How the items are linked:
w291: ve>w500, ri>w851, vu>w109, ru>w978
w775: ve>w976, ri>w500, vu>w761, ru>w807
w809: ve>w445, ri>w942, vu>w65, ru>w700
w435: ve>w184, ri>w740, vu>w115, ru>w514
w933: ve>w432, ri>w767, vu>w514, ru>w94
w91: ve>w967, ri>w432, vu>w607, ru>w62
w413: ve>w514, ri>w649, vu>w767, ru>w678
w866: ve>w530, ri>w861, vu>w540, ru>w471
w400: ve>w775, ri>w291, vu>w328, ru>w19
w688: ve>w919, ri>w214, vu>w110, ru>w689
w419: ve>w673, ri>w115, vu>w184, ru>w432
w414: ve>w613, ri>w761, vu>w976, ru>w186
w19: ve>w807, ri>w978, vu>w400, ru>w436
w507: ve>w92, ri>w866, vu>w240, ru>w529
w462: ve>w922, ri>w673, vu>w314, ru>w967
w506: ve>w109, ri>w998, vu>w851, ru>w397
w343: ve>w507, ri>w832, vu>w471, ru>w451
w864: ve>w950, ri>w110, vu>w919, ru>w583
w241: ve>w451, ri>w864, vu>w362, ru>w171
w657: ve>w229, ri>w80, vu>w62, ru>w184
w705: ve>w851, ri>w294, vu>w998, ru>w92
w362: ve>w343, ri>w919, vu>w950, ru>w241
w967: ve>w666, ri>w99, vu>w462, ru>w214
w761: ve>w221, ri>w835, vu>w700, ru>w775
w615: ve>w740, ri>w418, vu>w313, ru>w649
w313: ve>w898, ri>w63, vu>w618, ru>w615
w807: ve>w414, ri>w328, vu>w775, ru>w942
w851: ve>w196, ri>w347, vu>w844, ru>w506
w314: ve>w583, ri>w588, vu>w689, ru>w462
w347: ve>w489, ri>w148, vu>w937, ru>w998
w767: ve>w435, ri>w615, vu>w949, ru>w413
w229: ve>w110, ri>w91, vu>w214, ru>w588
w885: ve>w767, ri>w39, vu>w649, ru>w613
w451: ve>w529, ri>w950, vu>w343, ru>w810
w678: ve>w933, ri>w885, vu>w413, ru>w618
w99: ve>w314, ri>w184, vu>w673, ru>w607
w810: ve>w265, ri>w362, vu>w451, ru>w861
w65: ve>w418, ri>w807, vu>w186, ru>w809
w861: ve>w330, ri>w241, vu>w810, ru>w938
w832: ve>w866, ri>w880, vu>w938, ru>w950
w942: ve>w186, ri>w400, vu>w807, ru>w818
w998: ve>w844, ri>w21, vu>w347, ru>w705
w186: ve>w63, ri>w775, vu>w414, ru>w65
w259: ve>w607, ri>w514, vu>w432, ru>w80
w445: ve>w313, ri>w186, vu>w418, ru>w39
w917: ve>w400, ri>w397, vu>w978, ru>w489
w397: ve>w291, ri>w705, vu>w506, ru>w478
w689: ve>w864, ri>w229, vu>w688, ru>w314
w976: ve>w885, ri>w700, vu>w221, ru>w414
w62: ve>w214, ri>w259, vu>w91, ru>w657
w530: ve>w998, ri>w330, vu>w294, ru>w240
w922: ve>w241, ri>w689, vu>w583, ru>w666
w94: ve>w259, ri>w413, vu>w933, ru>w898
w938: ve>w540, ri>w171, vu>w861, ru>w832
w330: ve>w21, ri>w451, vu>w265, ru>w540
w818: ve>w65, ri>w19, vu>w942, ru>w835
w649: ve>w949, ri>w445, vu>w615, ru>w885
w436: ve>w942, ri>w917, vu>w19, ru>w196
w666: ve>w171, ri>w314, vu>w922, ru>w127
w937: ve>w917, ri>w428, vu>w478, ru>w347
w264: ve>w62, ri>w94, vu>w80, ru>w115
w328: ve>w761, ri>w109, vu>w500, ru>w400
w221: ve>w649, ri>w809, vu>w39, ru>w976
w898: ve>w80, ri>w678, vu>w94, ru>w740
w109: ve>w835, ri>w844, vu>w196, ru>w291
w529: ve>w428, ri>w471, vu>w507, ru>w265
w478: ve>w978, ri>w92, vu>w397, ru>w937
w835: ve>w809, ri>w436, vu>w818, ru>w500
w583: ve>w362, ri>w688, vu>w864, ru>w922
w618: ve>w94, ri>w613, vu>w678, ru>w313
w127: ve>w880, ri>w462, vu>w666, ru>w110
w92: ve>w506, ri>w530, vu>w705, ru>w428
w39: ve>w615, ri>w65, vu>w445, ru>w221
w196: ve>w818, ri>w489, vu>w436, ru>w109
w80: ve>w91, ri>w933, vu>w259, ru>w264
w880: ve>w861, ri>w922, vu>w171, ru>w623
w514: ve>w419, ri>w949, vu>w435, ru>w933
w540: ve>w294, ri>w810, vu>w330, ru>w866
w63: ve>w678, ri>w976, vu>w613, ru>w418
w700: ve>w39, ri>w818, vu>w809, ru>w761
w673: ve>w689, ri>w657, vu>w588, ru>w99
w432: ve>w99, ri>w435, vu>w419, ru>w259
w623: ve>w938, ri>w666, vu>w880, ru>w919
w21: ve>w937, ri>w529, vu>w148, ru>w294
w171: ve>w810, ri>w583, vu>w241, ru>w880
w214: ve>w127, ri>w607, vu>w967, ru>w229
w148: ve>w478, ri>w507, vu>w428, ru>w21
w740: ve>w264, ri>w618, vu>w898, ru>w949
w489: ve>w19, ri>w478, vu>w917, ru>w844
w588: ve>w688, ri>w62, vu>w229, ru>w673
w240: ve>w705, ri>w540, vu>w530, ru>w507
w418: ve>w618, ri>w414, vu>w63, ru>w445
w607: ve>w462, ri>w419, vu>w99, ru>w91
w950: ve>w471, ri>w623, vu>w832, ru>w362
w949: ve>w115, ri>w313, vu>w740, ru>w767
w471: ve>w240, ri>w938, vu>w866, ru>w343
w110: ve>w623, ri>w967, vu>w127, ru>w688
w500: ve>w700, ri>w196, vu>w835, ru>w328
w919: ve>w832, ri>w127, vu>w623, ru>w864
w613: ve>w413, ri>w221, vu>w885, ru>w63
w294: ve>w347, ri>w265, vu>w21, ru>w530
w428: ve>w397, ri>w240, vu>w92, ru>w148
w844: ve>w436, ri>w937, vu>w489, ru>w851
w265: ve>w148, ri>w343, vu>w529, ru>w330
w184: ve>w588, ri>w264, vu>w657, ru>w419
w115: ve>w657, ri>w898, vu>w264, ru>w435
w978: ve>w328, ri>w506, vu>w291, ru>w917

In the rows, zero is written as 25.

The rows follow the links: the fewer symbols apart two items are, the more alike their rows tend to be.

Name the item of each row.
35 21 28 25 14 32 33 9 39 8 21 34 26 19 18 25 14 18 37 28 39 20 33 33 34 33 34 36 23 25 24 17 24 15 21 16 26 28 28: w933
34 33 21 35 18 36 27 25 21 24 31 35 24 17 23 28 29 44 27 21 27 25 27 34 29 32 19 24 32 35 14 15 42 46 34 38 29 29 31: w761
28 26 22 22 16 26 27 8 31 12 28 41 27 21 7 34 16 41 34 35 28 16 24 28 34 36 25 35 21 23 17 10 29 22 23 19 28 26 29: w615
27 28 20 24 16 27 25 9 29 16 30 44 26 20 8 37 18 47 31 34 26 17 23 29 33 35 22 31 19 25 15 12 32 26 24 23 29 27 30: w613
33 19 31 26 14 32 31 12 43 13 21 34 25 18 25 26 16 11 33 19 40 22 32 37 33 28 38 29 18 27 26 24 24 15 16 17 25 33 29: w80
24 16 30 22 17 23 23 13 42 24 23 36 27 22 27 34 18 12 24 15 35 22 24 34 30 21 38 19 7 26 27 33 21 12 10 15 22 37 30: w607
36 34 22 35 21 37 30 30 17 23 29 28 24 19 26 22 30 38 28 22 26 27 30 32 26 32 18 27 40 34 16 16 39 48 38 39 29 25 28: w818
27 16 30 24 16 26 25 13 43 22 24 36 26 20 27 32 18 11 26 15 37 22 27 36 31 23 38 21 9 27 27 31 22 13 11 16 23 36 30: w62
29 34 20 29 31 28 28 36 9 25 26 15 23 27 25 15 31 37 27 34 17 28 27 18 20 30 13 32 45 26 22 17 30 40 42 35 28 14 21: w978
17 31 20 24 36 19 19 38 7 36 29 16 24 32 25 23 34 39 18 32 10 29 19 13 17 22 11 22 33 22 24 26 26 35 34 33 26 17 21: w347
29 30 20 29 16 30 24 15 26 22 32 45 27 19 13 37 23 50 27 27 26 19 22 32 31 33 20 26 22 30 13 14 38 36 26 30 29 30 32: w221
29 26 22 22 16 26 28 8 32 12 27 41 27 21 7 33 15 40 35 36 29 16 26 29 33 36 25 36 21 23 18 10 28 21 24 18 29 25 28: w313
18 26 24 28 35 21 18 42 14 43 27 13 24 30 39 22 36 21 12 15 16 32 20 20 16 14 20 12 27 28 29 37 25 34 27 34 23 25 23: w507
33 23 26 22 15 29 32 8 37 8 23 36 25 20 12 28 14 28 38 34 34 18 31 30 34 36 30 38 23 23 22 13 25 16 23 16 28 25 27: w949
32 31 21 31 16 33 25 19 24 23 32 41 26 17 17 34 26 48 27 23 26 21 24 34 30 33 20 24 25 33 12 15 41 42 29 35 29 30 32: w186
16 28 22 26 36 19 17 41 10 43 29 16 25 31 33 25 36 31 12 21 12 30 17 17 16 16 16 13 27 26 26 34 26 35 29 35 25 23 22: w21
23 22 29 27 34 23 25 41 20 34 20 6 23 30 43 14 32 4 18 16 24 33 27 21 17 15 28 18 31 26 35 38 18 25 26 27 21 23 21: w451
19 26 26 28 35 21 19 43 15 42 26 13 24 30 40 21 36 19 13 15 18 33 21 21 16 14 21 12 27 28 30 38 25 33 26 34 22 26 23: w529
18 32 19 24 36 20 20 39 6 35 29 15 25 32 25 22 34 40 19 34 9 28 19 12 17 23 11 24 35 22 24 24 27 35 35 33 26 15 21: w937
29 26 23 22 16 27 29 8 33 10 26 40 27 20 8 32 15 38 36 37 29 16 27 28 34 36 26 37 22 22 19 11 27 19 23 18 28 25 28: w618
14 17 28 14 30 13 21 21 32 27 21 19 26 32 26 26 20 10 22 28 23 24 21 17 23 18 31 25 13 15 35 34 8 3 13 11 21 23 21: w666

Each walk starts at a row. The symbols on each line, taken left to right, move it on to the next item.
Each answer is a row, close to the row of the item it stands for.
16 28 23 26 35 19 17 41 12 43 29 16 25 31 35 24 36 29 12 19 13 31 18 17 16 16 17 12 27 27 26 35 26 35 28 34 24 23 23
vu ri ru ve ve ru ri ru ve	19 32 19 25 36 20 22 38 7 33 29 15 24 31 23 22 33 40 20 35 10 28 20 12 18 24 11 25 36 22 24 23 26 35 37 33 26 15 21
ri vu ru vu ru ve vu ve	32 35 21 31 28 32 30 36 11 24 25 17 24 24 26 16 31 36 29 31 21 28 30 23 23 31 15 31 46 29 21 16 33 42 42 36 29 16 23
36 34 22 36 21 37 29 29 18 23 29 29 24 18 26 23 30 40 28 22 27 26 29 32 27 32 18 26 38 35 15 16 41 47 37 39 29 26 29
ri ri ru ve ve ve ru ri vu	33 33 20 34 17 35 26 22 22 24 32 39 25 17 20 31 27 46 27 22 26 23 25 34 30 32 19 24 29 34 13 16 42 44 31 36 29 30 31
ru ve vu ri ve ru	28 29 20 26 16 28 24 11 29 18 31 45 26 20 9 37 20 49 30 31 26 17 23 30 32 34 21 29 20 27 14 12 35 30 25 26 29 28 30
31 25 24 22 16 28 30 8 34 8 24 38 26 20 9 30 14 33 37 35 32 17 29 29 34 36 28 39 22 22 21 11 26 17 23 16 28 24 27
ri vu vu ve ve ri ve	32 18 31 26 14 30 29 12 43 15 22 35 26 18 26 29 17 10 31 16 40 22 30 37 32 26 39 26 14 28 27 26 24 15 14 17 24 35 30
ve ru ri ri ve ru ve ve	15 16 28 15 27 13 20 18 34 27 22 25 26 30 24 31 19 12 22 26 25 23 20 20 24 18 33 22 9 16 33 34 11 3 11 11 21 27 24
15 17 28 15 31 13 22 24 29 26 19 16 26 33 27 22 21 7 23 29 23 26 22 16 21 18 31 26 17 14 36 35 8 3 16 12 20 22 20
ve ru ri vu vu ve ri	19 19 30 18 34 18 25 32 26 27 17 7 24 32 34 15 24 2 23 26 24 29 27 16 19 17 30 26 25 17 38 36 10 9 21 16 21 20 18
ve ru vu ri vu vu	22 20 30 24 33 22 26 37 23 30 17 5 24 31 40 13 28 1 22 21 24 32 28 19 18 17 30 23 30 21 37 37 14 17 25 22 21 21 19
28 27 21 23 16 26 26 9 30 14 28 43 27 21 7 35 17 44 33 35 27 17 24 29 33 36 24 34 20 23 17 11 30 23 24 21 29 26 29
vu ru ri ru ve ri ri vu	30 31 20 30 16 31 24 15 26 22 32 44 26 18 14 36 25 49 27 26 26 20 23 33 32 33 21 24 22 31 12 15 39 38 27 32 30 30 32
ru ru vu ri ri ri	33 35 21 33 27 33 31 35 11 23 26 18 23 23 26 15 31 37 29 30 22 28 30 24 23 32 15 31 46 30 20 15 34 43 42 37 28 17 23
31 18 30 26 14 29 28 12 44 17 22 35 26 19 26 30 17 10 29 16 39 22 29 38 32 25 39 24 13 28 26 28 23 14 14 17 23 35 30
ve ve ve ve vu ve	22 23 28 28 34 24 23 43 18 38 23 8 24 30 42 16 35 9 15 14 22 33 25 22 16 14 25 14 30 27 32 39 21 29 26 31 22 25 22
vu ru vu vu vu ru ru ru ri	22 21 30 25 34 23 26 40 21 32 19 6 23 30 42 12 30 2 20 18 24 33 28 20 17 16 29 21 30 24 35 38 16 21 25 25 21 22 20
36 34 22 35 23 37 31 32 15 23 27 24 23 20 26 19 31 38 29 24 25 28 30 30 25 32 17 28 43 33 17 16 39 46 39 39 29 22 26
ru ri ve ve ru ri ri ve	35 34 22 35 20 37 29 28 19 24 30 32 24 18 24 25 30 41 27 22 27 26 29 33 28 32 19 25 36 35 15 16 41 47 36 39 29 27 29
vu ve ve ri vu ru ri ve ri	30 31 20 31 16 32 24 17 25 23 33 43 25 18 16 35 25 48 27 25 27 20 23 33 31 32 20 24 24 32 13 14 40 40 28 33 29 30 32
20 32 19 25 35 21 23 38 7 32 28 15 24 31 23 20 33 40 21 35 11 28 21 13 18 26 10 26 38 22 24 21 27 35 37 33 27 14 20
ru ve ru ve ru ru ru vu ri	27 34 20 28 32 27 27 36 8 25 26 14 24 28 24 16 31 38 27 34 16 27 27 17 20 30 12 32 44 25 22 17 30 38 41 35 28 14 21
ve vu ve vu ru ve vu	29 30 20 28 16 29 24 13 27 21 32 45 26 19 11 38 22 50 29 28 25 19 22 32 32 33 20 26 21 29 13 13 37 34 26 29 29 29 32
15 16 28 15 25 14 19 17 36 28 24 28 27 29 23 33 19 13 21 23 26 23 20 23 25 18 34 20 6 18 32 34 13 5 10 12 21 29 25
ru ru ve ru ri ri ve ri	19 15 29 19 21 18 20 14 40 27 25 33 27 25 25 35 19 13 22 18 30 22 21 29 28 19 36 18 5 22 29 34 17 8 8 14 21 33 28
ru ri ru ve vu ve	14 16 29 14 29 13 20 20 32 27 21 21 26 32 24 28 20 10 22 28 23 24 21 18 23 18 32 23 11 16 34 34 10 2 12 11 21 25 22
16 27 24 27 34 20 17 42 13 43 28 15 24 31 35 24 37 26 12 18 14 31 18 19 16 15 18 12 27 27 27 36 25 35 27 35 23 24 23
ru ru vu ri ri ri	21 20 30 21 34 19 26 35 24 29 18 6 24 31 37 13 26 1 22 23 24 30 28 18 19 17 30 25 28 20 37 36 11 13 24 19 21 19 18
ve ri vu ru ru ri ve	22 21 30 24 34 22 26 38 22 31 18 5 23 30 41 12 29 1 21 19 24 32 28 20 18 16 29 22 30 23 36 37 15 19 25 23 21 22 19
